Below is a small trained network, with its code and all its weights. Each question gives an input and a target symbol and asks what happens when units are switched off, that is, made to give their printed mean instead of their output.

import numpy as np


def w(rows, s, z=0):
    codes = np.array(rows[::2]) - 128.0
    scale = np.full(codes.shape[1], s)
    scale[-1] = z or s
    return codes * scale


def f(y):
    return y / 2 * (1 + np.tanh(0.7978845608 * (y + 0.044715 * y**3)))


def softmax(a):
    e = np.exp(a - a.max(-1, keepdims=True))
    return e / e.sum(-1, keepdims=True)


def log_softmax(a):
    a = a - a.max(-1, keepdims=True)
    return a - np.log(np.exp(a).sum(-1, keepdims=True))


def net(x, mask):
    ids = ['αδεζηθλξπσφψω'.index(c) for c in x.split()]
    T = len(ids)
    res = E[ids] + P[:T]
    r = res
    for j in range(3):
        rows = slice(2 * j, 2 * j + 2)
        q, k, v = (r @ M[0][rows].T for M in (Q, K, V))
        z = softmax(np.where(np.tri(T) > 0, q @ k.T / 2**0.5, -1e9)) @ v
        o = O[0][rows]
        res = res + np.where(mask[j], z, o[:, -1]) @ o[:, :-1]
    y = f(res @ A[0][:, :-1].T + A[0][:, -1])
    res = res + np.where(mask[3:15], y, B[0][:, -1]) @ B[0][:, :-1]
    return log_softmax(res[-1] @ U[:, :-1].T + U[:, -1])


Q, K, V, O, A, B = {}, {}, {}, {}, {}, {}
E = w([
[112,99,154],'α',
[2,132,87],'δ',
[136,95,115],'ε',
[118,102,162],'ζ',
[133,98,130],'η',
[126,102,133],'θ',
[179,90,64],'λ',
[206,90,33],'ξ',
[111,98,107],'π',
[111,111,150],'σ',
[108,107,140],'φ',
[99,103,116],'ψ',
[227,240,93],'ω',
],0.021)
P = w([
[216,1,10],'0',
[141,66,104],'1',
[182,97,41],'2',
[107,108,201],'3',
[104,123,217],'4',
[111,138,217],'5',
[50,139,228],'6',
[58,150,227],'7',
],0.005)
Q[0] = w([
[125,180,127],'head 1',
[70,142,72],'head 1',
[102,193,169],'head 2',
[114,6,133],'head 2',
[174,161,81],'head 3',
[128,153,131],'head 3',
],0.014)
K[0] = w([
[99,84,132],'head 1',
[224,100,186],'head 1',
[88,119,88],'head 2',
[209,253,213],'head 2',
[3,4,133],'head 3',
[53,105,72],'head 3',
],0.0075)
V[0] = w([
[67,63,80],'head 1',
[255,137,135],'head 1',
[132,42,140],'head 2',
[181,63,200],'head 2',
[47,44,174],'head 3',
[135,240,168],'head 3',
],0.0096)
O[0] = w([
[88,37,18,234],'head 1',
[99,198,62,106],'head 1',
[10,2,96,190],'head 2',
[11,25,23,133],'head 2',
[49,166,113,140],'head 3',
[133,241,48,1],'head 3',
],0.0076,0.0068)
A[0] = w([
[84,175,88,165],'neuron 1',
[138,113,182,92],'neuron 2',
[44,177,107,121],'neuron 3',
[134,112,145,239],'neuron 4',
[100,104,125,44],'neuron 5',
[184,96,86,169],'neuron 6',
[127,133,93,111],'neuron 7',
[105,143,253,254],'neuron 8',
[161,136,108,128],'neuron 9',
[118,99,29,143],'neuron 10',
[160,82,145,97],'neuron 11',
[139,201,160,121],'neuron 12',
],0.015,0.0066)
B[0] = w([
[161,108,150,145],'neuron 1',
[123,108,175,137],'neuron 2',
[158,112,126,165],'neuron 3',
[74,121,53,190],'neuron 4',
[204,162,150,187],'neuron 5',
[57,194,126,181],'neuron 6',
[100,154,187,133],'neuron 7',
[73,110,2,183],'neuron 8',
[117,78,222,133],'neuron 9',
[124,75,159,253],'neuron 10',
[169,156,187,179],'neuron 11',
[77,32,149,147],'neuron 12',
],0.0076,0.015)
U = w([
[109,220,35,64],'α',
[202,180,124,222],'δ',
[55,170,84,193],'ε',
[43,243,33,107],'ζ',
[215,133,120,2],'η',
[104,65,177,174],'θ',
[205,139,137,31],'λ',
[180,178,112,116],'ξ',
[117,198,119,7],'π',
[138,204,133,160],'σ',
[199,180,71,92],'φ',
[72,212,207,29],'ψ',
[120,206,254,216],'ω',
],0.0083,0.0049)

Each question gives the input, a string of symbols that net reads in full, and the target symbol t.
The units are the heads (2 rows each of Q, K, V and O) and the neurons (one row each of A and B). Each row of codes is followed by its name. A weight is (code - 128) times the scale printed after its matrix; where a second scale follows, it is the last column's (O, A, B and U).
mask holds one flag per unit, heads first, then neurons. A switched-off unit (its flag False) gives its mean, the last column of its rows in O or B, instead of its output. The means were averaged over made-up inputs and are rounded, as every weight is.
A unit's drop is (log p(t) with every unit on - log p(t) with that unit switched off) / (log p(t) with every unit on - log p(t) with every unit switched off).
The circuit of an input: a set's keep is (log p(t) with only the set's units on - log p(t) with every unit switched off) / (log p(t) with every unit on - log p(t) with every unit switched off). Starting from the 12 units with the biggest drops (on a tie, the unit counted first), units are removed one at a time, each time the one whose removal leaves the highest keep (on an exact tie, the one counted first), for as long as the keep stays at least 0.8.
units of the circuit, in order: the units of the circuit, biggest drop first
most important unit: the unit with the biggest drop
k most important neurons: the k neurons with the biggest drops, biggest first
heads that matter: for each layer, one digit per head in row order, 1 if its drop is at least 0.15 and else 0, layers parted by /
drop of u: that unit's drop, to one decimal
input σ η ξ, target θ: 3 most important neurons : (neuron 10; neuron 8; neuron 9)
input π φ θ σ φ δ ψ θ, target ε: heads that matter : 001
input λ φ σ δ η φ σ, target ε: units of the circuit, in order : (neuron 8; neuron 10)
input δ δ ω δ ψ, target ω: 3 most important neurons : (neuron 9; neuron 6; neuron 12)
input σ δ σ θ α η α, target ε: heads that matter : 001
input λ ξ δ, target θ: most important unit : neuron 10
input ω ψ δ, target ω: heads that matter : 111
input ζ ψ δ, target θ: heads that matter : 000
input ε σ φ δ π δ δ φ, target ε: 2 most important neurons : (neuron 8; neuron 10)
input η α σ π σ, target ε: drop of neuron 8 : 0.3
input θ σ φ η φ, target ε: drop of head 1 : 0.3
input ζ δ ξ, target θ: drop of neuron 8 : 0.2
input α ψ σ θ α, target ε: drop of head 1 : 0.2
